zan-teg: [  0 -15  -8 -20   0  10 -10  34  12 -21  -7   5   7   1  25  25 -14  28
 -11 -23  -7 -33  26  -9  28 -21   6  12 -19 -31]
rup-rik: [ 16  16  14  -1   0  18   5 -20  12 -21  -3  19   2 -22  -9   8  21  18
  14  -9   9  -4  13  -5  -3  -6  -5 -12  -6  -8]
zan-teg: [ 29  16  -6 -23   7 -14  43 -22  41 -55 -23   9   4 -10 -28  -5  10  66
  20 -31 -12   4  27  29  26 -25  16 -34 -11  -2]
rup-rik: [-24  -8 -14   7 -11 -38  27  16 -10  28  32 -11  -9  -6  -1  -2 -42 -20
 -11  11 -16   7 -14  16  -3  22  14  15  22  18]
lala-zani: [-17 -33  11  44  25   9 -67   0 -30  17   7 -24  -5  44  18 -45  -4 -33
   8  19  -8  24 -37   0 -17  -7 -18  28  -4  -3]
lala-zani: [ 35  19 -27 -47   1  -4 -11 -24  24 -13 -76 -28  12  54 -27 -24  30  27
 -13 -18   6  27  12   7  24 -20  -3 -29 -27  -5]
zogi-dupop: [ 11 -29  -6  12 -19  24 -37  27  -6  20  22 -28  -4  -6  11  27 -10 -23
  11  22  -5  -4 -11  -2 -25   5 -23  13 -23 -12]
kufe-godif: [-17  33  34  16  13   7  21 -32 -13  -6  12  51  -1 -30   0  -8  23  -6
  -1  -4  21  -8   3 -22  -6  12   7  -2  31   9]
zogi-dupop: [ 31  13   0 -19   3  22 -57 -25  29 -43 -27   3   6  15  -5 -19  -5  56
   2 -49  -9   8  30  -4  30 -37 -17  16 -50 -66]
zan-teg: [ 53  50 -45 -94 -58  -4  30  -5  53  -7 -46  -9  12 -18 -36  52  -8  49
 -32 -40   8  -7  57  -4  32   1   0 -22 -42 -37]
rup-rik: [ 13  32  26  27 -25  11 -27 -46  11 -10  65  29 -15 -66 -20  -5 -44  20
  20 -25 -13  18  11   0 -18  13 -22  40 -17 -54]
kufe-godif: [-41 -11  27  23  37   2  39  19 -28  -6   1  38   5  -3  31   4  37 -21
  -1  18  19 -35  -8 -18   1   1  24 -15  49  44]
lala-zani: [  4  -2 -32 -36  13 -48  34   2  30 -35 -38 -17   5  38 -15 -28 -23  56
 -10 -35 -27  10  18  37  51 -28  30 -15  -6   0]
zogi-dupop: [-11 -24   7  22   7   9  -2  19 -18  14  12  -8  -2   1  14   9  12 -29
  10  28   4  -7 -19  -2 -20   6  -3  -4  11  23]
zogi-dupop: [  5  12  16   2  46   3 -20 -41   7 -45 -52  15   8  46  -6 -60  38  36
   6 -28   4  17   4   2  28 -36   5 -14  -3  -6]
lala-zani: [ 36  12  -7 -26 -16  40 -65 -12  12   0 -37 -16   8  20  -4   7  18   7
  -9 -14  13   7  15 -23   2 -13 -31   7 -48 -46]
rup-rik: [-11 -68 -26  -9  35 -24  13  68  22 -54 -16 -25   7  40  36   1 -27  57
  10 -23 -42 -34  15  37  52 -53  31  -4 -16  -4]
zogi-dupop: [ 10 -16   8   9   2  36 -46   9  -7   1  -6  -8   3   9  15  10  18 -11
   8   9   8  -7  -3 -16 -13  -9 -21   6 -22 -17]
lala-zani: [ 24 -20  17  19   1  44 -27   7   8 -24  13   1   0 -23   8  25  22  11
  35   7   1 -14   4  -3 -20 -16 -21  -7 -26 -17]
rup-rik: [-12 -12   2  20   0 -14   5   5  -5   4  31  -3  -8 -11   2  -6 -26  -5
   9   5 -15   5 -11  13  -7   6   3  13   8   3]
zogi-dupop: [  5 -18  -8  12  13 -22  -4  -5  15 -26   6 -18  -5  15 -10 -31 -26  31
  19 -14 -30  20  -5  35  12 -20   5   4 -11  -7]
lala-zani: [ 14 -20 -16 -11  11  -4 -34   7  20 -31 -22 -23   3  35   3 -21 -17  40
   4 -27 -23   7  11  18  29 -34  -2   9 -34 -32]
zan-teg: [-43  28  17  20  32 -52  35 -39 -13  -9  12  39  -6   7  -8 -64 -23   9
 -15 -23  -9  19  -8  10  24   6  32  15  49  16]
zan-teg: [ -9 -27  14  16  14  24 -18  29  -6 -16  12  11   3  -7  31  19   5   4
  10   0  -1 -31   5 -11   2 -15  -2  10  -6 -12]
rup-rik: [-19 -32  10  43  15 -12   5  12 -14   1  40  -7 -10  -6   9 -13 -18 -13
  25  20 -19   5 -26  22 -17   2   4   8  16  20]
rup-rik: [ -6 -43  16  43  25 -10  19  18  15 -53  50   8  -9 -30  12  -3 -30  44
  49  -9 -39 -14   0  40   5 -27  14   4   0  -2]
zan-teg: [  7 -66   4  34  19  33 -45  42  -8 -10   7 -34   0  21  29  10  14 -10
  35  28 -13 -12 -21  10 -20 -24 -17  -1 -24   3]
kufe-godif: [ 22  26  28  26 -20  29 -18 -41   5  -4  42  22 -10 -56 -21   8   0   1
  28   0   6  14   1  -6 -34  14 -26   9 -12 -24]
rup-rik: [-21  -9  -8   8  -1 -30  42  15 -12  22  18  -7  -5  -4  -1   2 -12 -24
  -2  23  -6   2 -18  15  -9  19  17  -7  30  40]
kufe-godif: [  7 -15 -15  -3 -11  -6 -10  14   6   5   7 -23  -3   5  -1   4 -22   2
   3   2 -14   6  -3  13   0  -2  -4   7 -15  -8]
lala-zani: [-19   7   9  12  -6  -4  11   2 -16  22  23  13  -4 -18   5   7  -7 -26
  -8  12   7  -5  -8 -10 -12  20   3  10  21  11]
kufe-godif: [  3 -25 -17  -4   1   0   0  24  -7  18 -19 -33   3  29   3   6  16 -23
   1  27   2   3 -17   8 -10   1  -2 -18  -1  28]
zogi-dupop: [ -8 -74  -6  52  -6  14 -24  55 -31  46  46 -58 -11   5  21  24  -6 -68
  34  73 -14   4 -55  19 -60  18 -21   2   1  42]
zogi-dupop: [  2 -38  14  35  42  17 -43  -3  -8 -27 -17 -17   1  43  12 -40  27   5
  30   9  -9  13 -22  13  -4 -32 -10  -6 -11   5]
lala-zani: [  6 -18  14  28  16  19 -15  -6 -10  -3  -1  -9  -1   8   1 -10  31 -16
  26  24   5   9 -21   4 -24  -5 -12 -14   1  19]
kufe-godif: [ -9  -9   4   5   4  -5   0  13   6 -19  21  12  -2 -14  14   4 -27  22
   2 -19 -15 -16  12   4  16 -11   8  18  -3 -21]
kufe-godif: [  5  19  27  26  -7  20   2 -29 -10   9  27  21  -6 -38 -12   5  18 -21
  18  17  15   8 -10 -10 -34  20 -14  -4  11   8]
zan-teg: [ -8  72  -8 -27 -29 -39  37 -54  -5  42  -5  18  -4 -11 -42 -23 -13 -22
 -40  -8  18  35   0  -9   0  44   8   2  31  13]
kufe-godif: [-60 -20  28  47  23 -23  47  30 -31   5  65  41  -9 -39  35   7 -26 -23
   3  15  -7 -35 -14  -2  -5  17  30  20  57  31]
zan-teg: [ 64  16 -53 -79 -66  20  -9  17  40  21 -44 -50  10   0 -29  64   2  12
 -18  -4   9   2  31  -3   1   6 -24 -23 -60 -29]
[-25 -13 -28 -18  -3 -30 -29  27 -10  26  -9 -25   1  46  18 -20 -48 -10
 -41 -14 -16   4  -3  -2  29  -1   8  37  -5 -20] -> zan-teg
[-22 -24 -13  -1   1 -28 -14  35  13 -23  36   2  -5  -5  26  -2 -81  43
 -12 -43 -41 -20  21  15  42 -20  16  51 -15 -51] -> lala-zani
[ 40   9 -23 -46  -5   0  13  -5  43 -43 -48 -12  10  13 -20   9  13  60
   4 -32  -7  -1  33  16  32 -30   5 -29 -34 -19] -> lala-zani
[  8 -21  29  45   6  43 -16  -1 -20   9  24   0  -4 -23   6  17  42 -38
  39  45  16  -2 -27  -8 -52   9 -24 -15   4  25] -> zan-teg
[ -6  59 -11 -36  -3 -29  19 -48  -5  26 -50  11   6  32 -30 -39  18 -13
 -44 -12  24  31   2 -15  17  19  11 -11  24  16] -> kufe-godif
[ -8   8 -10  11 -10 -21 -11 -21 -22  49   2 -28  -8  26 -19 -33  -8 -48
 -11  27   2  43 -35   6 -24  28  -9   6  15  25] -> zan-teg
[ -9 -15   4  15  12 -12  19   8   0 -12  15   2  -3  -5   4  -4  -7   8
  13   3 -12  -4  -5  15   1  -5  11  -4  11  13] -> lala-zani
[ -3 -76 -15  25   2   6  -8  70  -5   4  30 -45  -4   5  30  34 -19 -14
  28  34 -27 -21 -20  25 -17 -11  -3   1 -13  16] -> kufe-godif
[-44  17  59  42  20  31   9  -2 -34  -2  49  81  -2 -59  39  20  18 -25
  -2   2  29 -47   5 -49 -14  16   6  23  44  -1] -> zan-teg
[ -5  37  -6 -35 -23  -6  15  -3   5  11  -5  24   4 -19  -1  21 -15   5
 -36 -23  13 -16  27 -24  19  14   7  13   3 -22] -> zan-teg
[-13 -10 -30 -32  -3 -33  37  34   6   7 -18 -16   5  21   6  11 -18   6
 -24  -4  -9 -13   8  11  27  -1  25  -8  10  17] -> rup-rik
[ 22  -4   7   0  -9  37 -42   0   5  -6  -3  -3   2  -6   5  16  12   3
   9  -2   7  -6   8 -15 -10  -9 -24   6 -30 -30] -> lala-zani
[-26 -25   1  24  11 -11 -43  16 -17   9  25  -9  -6  21  23 -27 -44  -9
  -8  -7 -21   5 -14   2   8  -6  -2  44  -3 -24] -> lala-zani
[-12   6 -32 -25  10 -34 -57 -15 -10  26 -53 -39   4  92  -4 -71 -26  -8
 -46 -21 -10  44 -13   1  34 -10  -1  29 -13 -20] -> lala-zani
[  9   8 -19 -30   1 -24  19  -2  26 -27 -22  -3   4  12 -11  -9 -17  44
  -8 -31 -15   2  22  18  35 -18  16  -6 -11 -14] -> zan-teg
[ 16  41  12 -19 -27  15  81 -12   9   6   5  36   3 -68 -22  61  46 -10
   7  20  35 -24  17 -15 -26  31   7 -48  27  40] -> lala-zani
[-17  -4   0  16  15 -25   0 -12 -11   8   3  -7  -5  23  -4 -38 -12  -9
  -2   3 -10  22 -19  13   2   3   8   7  16  14] -> zan-teg
[ 28 -23 -18   9 -29   9 -25  10   4  26  18 -50  -8  -2 -16  16 -13 -21
  22  29 -13  25 -21  20 -35  11 -26  -2 -28   1] -> kufe-godif
[  2 -33  -4  19 -16  23 -25  32 -19  37  22 -31  -4  -3  14  30   2 -48
  11  42   3  -4 -25  -5 -39  17 -21   4  -7  13] -> zogi-dupop
[-18  26 -12 -14  -3 -22 -14 -22 -24  48 -29 -11   1  44 -10 -37   2 -42
 -41   8  16  30 -19 -16   1  23   0  10  19  14] -> lala-zani
[ 27 -28  16  31  -7  45 -24   9   1  -6  25 -14  -4 -29   2  31  24 -12
  45  30   2  -5 -12   3 -43  -2 -28 -12 -22   1] -> kufe-godif
[ 28   9  14  24  -5  18  14 -36   0   6   5  -9  -6 -20 -34   0  44 -21
  39  36  13  29 -24  13 -48  15 -18 -38   5  37] -> zan-teg
[ 34  74  13 -32 -36  40 -39 -62   6  20 -26  27   5 -22 -29   8  30  -9
 -24 -18  41  17  23 -47 -13  21 -33   5 -23 -42] -> rup-rik

gam-dugeg: [ 19  11  -1   3 -35  27   1  18   9 -49  16  21  12 -18  -4   8  26 -42
 -20 -21  -5  38   4 -45  29  -4  -2  21  30  40]
toteg-mabo: [  4  27  -6 -39  37   2 -24  25 -35  39  -2 -30   1  38  39 -47  13  15
 -24 -20   8 -59 -23  69 -21  -2  57 -13 -14 -21]
sitam-zepe: [-22  -4  13  14  -3 -36  43  13 -22  24 -14  14  21   5  37  -8   9 -22
  -3  -3 -20  31  12   1  -3   2  32  26   2 -18]
sitam-zepe: [-33 -12  13  17  15 -24  60 -19   0  56  -5   3  34   9  30   5  10 -13
  30  29 -31  49  26   6 -14  15   9  -7   5 -23]
sitam-zepe: [-21  -6 -10  19  22  -1  53 -21  -3  27  25  25  50   0   7   2  42 -38
   9  20 -33  80  -6 -44   9  44 -26 -14  46  42]
sitam-zepe: [-43 -10  30  18  26 -22  56   8 -15  75 -17  -8  24  41  52 -14 -13 -10
  25  15 -18 -26  11  59 -31   7  36  13 -20 -69]
gofi-funa: [ -6  14 -12 -12  16  14   4 -39  10  20 -15  -9   4 -13  19  21  -3  16
  35  43 -29  17  32  10 -21   2   4 -24  10 -16]
sitam-zepe: [ 48   4 -57  -3  13 -33 -20  -8   6 -17   8  12 -13 -22 -19 -18  10  39
 -21 -14  14  -6 -41 -51  -3  33 -16  -5  11  63]
toteg-mabo: [ 63   5 -80   3   6 -42 -30 -24  11 -47  -1  29 -28 -50 -31  -3   2  53
 -18  -5  10   3 -43 -89  -1  40 -33   3  21  85]
gam-dugeg: [  1  18  -9 -23  14  -2  -9  -1 -19  14  -7 -11   4   2  23 -12  14   6
  -6   2 -10   6   5  19  -8  -3  29 -11   4  -3]
gam-dugeg: [ -6  -8  12 -17 -33 -31 -29 -15  -9 -30 -17  -9 -23 -38 -30  23  -5  19
  -6   4   6  68  39 -16  22 -43  -3 -14 -19   2]
gofi-funa: [-11  35 -11 -16  22   1  -9  17 -53  -1 -30  13   1   8  59 -19   2 -15
 -18  -3 -26 -34 -11  30 -15   1  53  31  17 -24]
gam-dugeg: [-20   2   8 -20   3 -28  -9  -6 -31  12 -12 -11   1  -7   4  -4  11   6
 -10   3  -7  47  17  13   6 -18  19 -16  -8  -6]
gofi-funa: [-13  13  -6   0  16  16   2 -20  -6   6 -21   5  -3  -4  24  15 -16   3
  24  31 -25 -19  12  15 -20   4   5   4  10 -26]
toteg-mabo: [ 44  21 -38 -19  -2  -6 -40   9  -5 -34  -5   3 -23 -17  -2 -14   2  25
 -26 -21  13 -30 -23 -19  -1   3  13   8   4  32]
sitam-zepe: [ 13   4 -14   4  -4 -31   3  19 -18 -10  -7  15  -2  -6  13 -17   6  -1
 -24 -21   2  -1 -17 -18   3   7  19  25   3  15]
toteg-mabo: [-11   0 -43 -12  65  33 -54 -64  -9  -7  14   0 -20  -9 -57  14 -12  44
  18  46  -1 -21 -46 -14  -8  41 -84 -63  25  40]
gofi-funa: [-36  13 -16  -9  42   3 -11 -40 -40   9 -20  11   1 -10  11  13  -4   7
  16  43 -35  19  -1   5 -12  16 -14 -19  25  -6]
pesid-muzi: [  3 -20  20   7 -19 -15  22   0  32  26   5 -19   4   5  -7   5  -6  11
  17   0  12  13  26  10  -3 -14   3 -10 -28 -19]
pesid-muzi: [  2  -8 -29   7  64  18 -13 -19   5  33  22  -6  -4  32 -24 -20 -13  33
  11  13  16 -80 -64  16 -25  52 -47 -31   3  14]
toteg-mabo: [  7 -18   4  15  -5 -61  56  17  10  52   5  -4  26  13  24 -25  18   4
  -3 -18   4  32   6  -5  -9  11  32   8 -19   0]
gofi-funa: [ 15 -10  31  -9 -26  29 -21  40  20 -12  34 -25  -2  26 -33 -17  10 -15
 -26 -45  44 -25 -12  21  24 -24  -2  -7 -23   6]
gofi-funa: [  3  -7 -19   2   4 -40  14 -18  -5   9  -1   8   8 -20  -4   0  15  13
  -1   8  -9  55   3 -34   2  14  -6 -11   8  29]
gam-dugeg: [-25  -1  13  -3   0 -19  24 -20  -7  28 -19  -6  12  -8  24  14   0   0
  23  28 -26  47  42  14 -10 -12  19  -8  -4 -30]
toteg-mabo: [ -5  24 -12 -23  39  -8  -6  15 -40  36 -11 -11   6  28  46 -37   9   7
 -15  -8  -8 -44 -22  49 -23  10  49   0  -1 -19]
sitam-zepe: [-34   8  45   6 -40  24  13  38 -36 -43   0  26  22  -2  17   9  24 -83
 -30 -24 -18  57  20 -10  42 -31  20  42  25  -5]
sitam-zepe: [ 35   3 -45   7  -1 -77  11  13 -20  -8 -14  27  -4 -25  18 -26  13  22
 -32 -26   1  20 -27 -52  -3  24  25  31   6  44]
pesid-muzi: [ -2  26 -18 -18  28  16  -1 -21  -8  24 -16  -8   5   2  38   1   1  11
  20  29 -28 -15  13  26 -27   8  25 -12  13 -19]
gam-dugeg: [ -1  -9   6  25  -5  16  25  12  14  -6  15  18  14  10  -2   1   3 -28
   1  -7   0  -9 -14 -18   7  17 -18  19  14  10]
gam-dugeg: [ 31  42 -34 -40  28  24 -31  11 -18   6   2 -14   2  11  35 -31  23  10
 -21 -12  -5 -41 -21  26 -16  10  43 -11  16  15]
toteg-mabo: [ 32 -23   8   7 -39 -30  16  15  42   2  20 -14   2  -7 -27  -4  11  12
  -7 -27  30  34  15 -26  14 -13  -1  -5 -26  22]
pesid-muzi: [-32  32 -38 -14  65  11 -29 -33 -67  -3 -31  24  -8  -5  30  -1  -9   8
   2  40 -41 -29 -33  12 -22  32  -4  -2  39  -3]
gam-dugeg: [ -8  20  -9 -47  24 -28 -37  -2 -50  20 -13 -25  -6   1  15 -25  19  25
 -25  -5  -1  22   1  35  -3 -17  41 -31 -10  -2]
gofi-funa: [ 10   7 -17  17  -5 -28  26   4  -3   0 -26  22   0 -12  38   0 -11   2
   6   4 -18 -12   4 -15 -18  11  26  39   6 -11]
pesid-muzi: [ 17  12  16  -8 -60   8  11  12  21 -34  -6   2   8 -30  16  22  17 -29
  -2  -9 -13  64  58 -24  20 -39  33  19   6   2]
toteg-mabo: [  5  38 -12 -29  15  32 -44  15 -37 -24 -19   0 -17   6  31 -13  -5  -4
 -20  -7  -8 -59 -15  34  -9 -10  35  15  11 -15]
pesid-muzi: [-15 -19   5  18  -9  -9   3 -22   7 -17  -4  13  -8 -20 -30  26 -15   3
  14  18  -3  31   8 -29  10   0 -40  -2   2   6]
pesid-muzi: [ -8  -5  26  -9  -5 -38  14  33 -17  39  -8 -22   5  26  27 -29   3   3
 -15 -26  14 -10   9  47  -7 -22  52   9 -36 -37]
pesid-muzi: [ 22  16   9 -12 -43  14   6  17  18 -22   0  -3   9 -16  19   8  19 -24
  -7 -14  -7  36  38 -12  13 -27  35  14   6   4]
gofi-funa: [ 41  -7   6 -22 -33  13   8 -14  73  25  31 -46  12  -8 -23  10  25  23
  23   1  18  51  51  -3   3 -22   4 -53 -22  17]
[-29 -41  27  30  -9 -32  13  -8   5   4  -2   4 -10   0 -40  15 -27   8
  11   6  17  15   1  -8  10  -6 -41   1 -26 -16] -> gam-dugeg
[ -4  -7   4  -3 -14 -16  10 -29  20  11 -11 -11  -2 -23  -4  25  -5  18
  27  27 -11  49  44  -7  -4 -16  -2 -19 -10 -11] -> sitam-zepe
[ 17  14   2 -12 -20  16  10  -1  24   4  -2 -12   9  -7  22   8  11  -5
  12   5 -11  17  36   5  -5 -14  28  -3   2  -8] -> pesid-muzi
[ 63 -21 -46 -18  17 -67 -11  -3  35  43  38 -35  -4   3 -43 -46  27  76
 -22 -33  52   8 -38 -25  -7  28  -9 -54 -33  68] -> toteg-mabo
[  2   9 -10 -18   8   0  -1 -21   3  16  -1 -12   7  -9   7   4  13  12
  11  18 -14  33  20   2  -6  -1   8 -26   6   5] -> gofi-funa
[ 22  27 -11 -25  16  23   6   4  14  38   1 -26  13  20  45 -17  14   9
  11   4 -10 -33  13  42 -28   2  48 -14  -1 -19] -> pesid-muzi
[ 22  -4 -29   1   8 -51   6 -10   5  17 -14  -1 -11 -13   8 -10  -7  42
   2   2   3  -3  -4 -13 -19  12  13   0 -14   7] -> sitam-zepe
[ 16  19 -29 -12   3 -50  18   3 -24  13 -18  10  13 -18  45 -18  25   7
 -16  -6 -22  42   8 -19  -9   9  50  13  12  18] -> gofi-funa
[-32  -6   7 -11  47  18  -7 -24 -12  45  13 -22   9  29 -13  -7   1  12
  16  24  -1 -13 -14  41 -11  15 -24 -47  -3 -14] -> toteg-mabo
[-42 -10  45  -2   9  51  13 -28  27  42   3 -33  10  24  -3  29 -19  -5
  52  43 -11  -7  44  60 -14 -20 -16 -38 -17 -62] -> sitam-zepe
[ 31  30 -20 -12  -9  39  -1   7  14 -20   5   7  10  -7  27   0  19 -19
  -3  -4 -15  -8   5 -13  -3   6  22  11  29  19] -> gam-dugeg
[ -2 -15  -6  10  25  -1  -3  -5   5  17  14  -4  -4  18 -22 -11  -9  17
   3   0  17 -36 -33   6  -7  22 -29 -14  -8   6] -> pesid-muzi
[ 15  37 -25 -24  21  33 -12  -2 -10   3  -4  -2   7   4  38 -10  15  -4
  -1   8 -21 -25  -4  16 -17  11  31  -3  25   3] -> pesid-muzi
[  6   2  16 -10 -19 -15 -25  20  -4  -6 -29 -18 -33   4  11  -3 -35  25
  -3 -13  19 -56  15  43 -12 -38  35  20 -42 -50] -> sitam-zepe
[-14  -2  11   4   5   5  13   1  -3  14   0  -1   9  10   9   0   0 -10
   6   5  -6  -1   4  13  -3   1   3   1   0 -14] -> sitam-zepe
[ -6 -27  14  23 -17 -26  40  -5  25  19  10   2  15  -3 -13   9   4  -5
  14   3   2  44  16 -22   6   3 -16  -2  -9   4] -> toteg-mabo
[ 27   2  13  -6 -30   3   3  40  16  -6  18 -11   8  12   3 -20  19 -17
 -25 -41  22  -4   1   3  14 -16  28  13 -11  10] -> pesid-muzi
[-21  -6  28  -1 -29 -36  17   4 -14   5 -26  -3   0 -14  19  12  -4  -7
   3   3 -12  50  46   9   5 -35  33  15 -19 -34] -> pesid-muzi
[ 34  -2 -55   3  23 -29   3 -24  12   4  15  13   4 -20 -16 -11  19  32
  -4   4   0  22 -32 -56  -6  45 -26 -19  21  65] -> sitam-zepe
[ -1  -6   2  -2   0 -17   5 -15  13  21 -13 -15  -8  -4   4   8 -15  26
  21  16  -1  -2  22  16 -16  -9   7 -11 -20 -24] -> sitam-zepe
[ -4  -2  33   4 -41  22   3  19  14 -24  -2  -2  -2  -3   0  16  -5 -28
   0 -11   4   8  31   6  16 -34  11  20  -8 -22] -> toteg-mabo
[ -3   7 -29   5  26  -5  -5 -22 -16  -7  -9  20  -4 -12   2   4  -5  10
   5  20 -16  -4 -20 -21  -9  27 -19   1  22  17] -> toteg-mabo
[-33   4   3   3  -1 -22 -12  -5 -52 -32 -28  28 -10 -22   4  11  -7 -15
 -15   8 -20  34   0 -16  14  -9  -1  23  14  -3] -> pesid-muzi
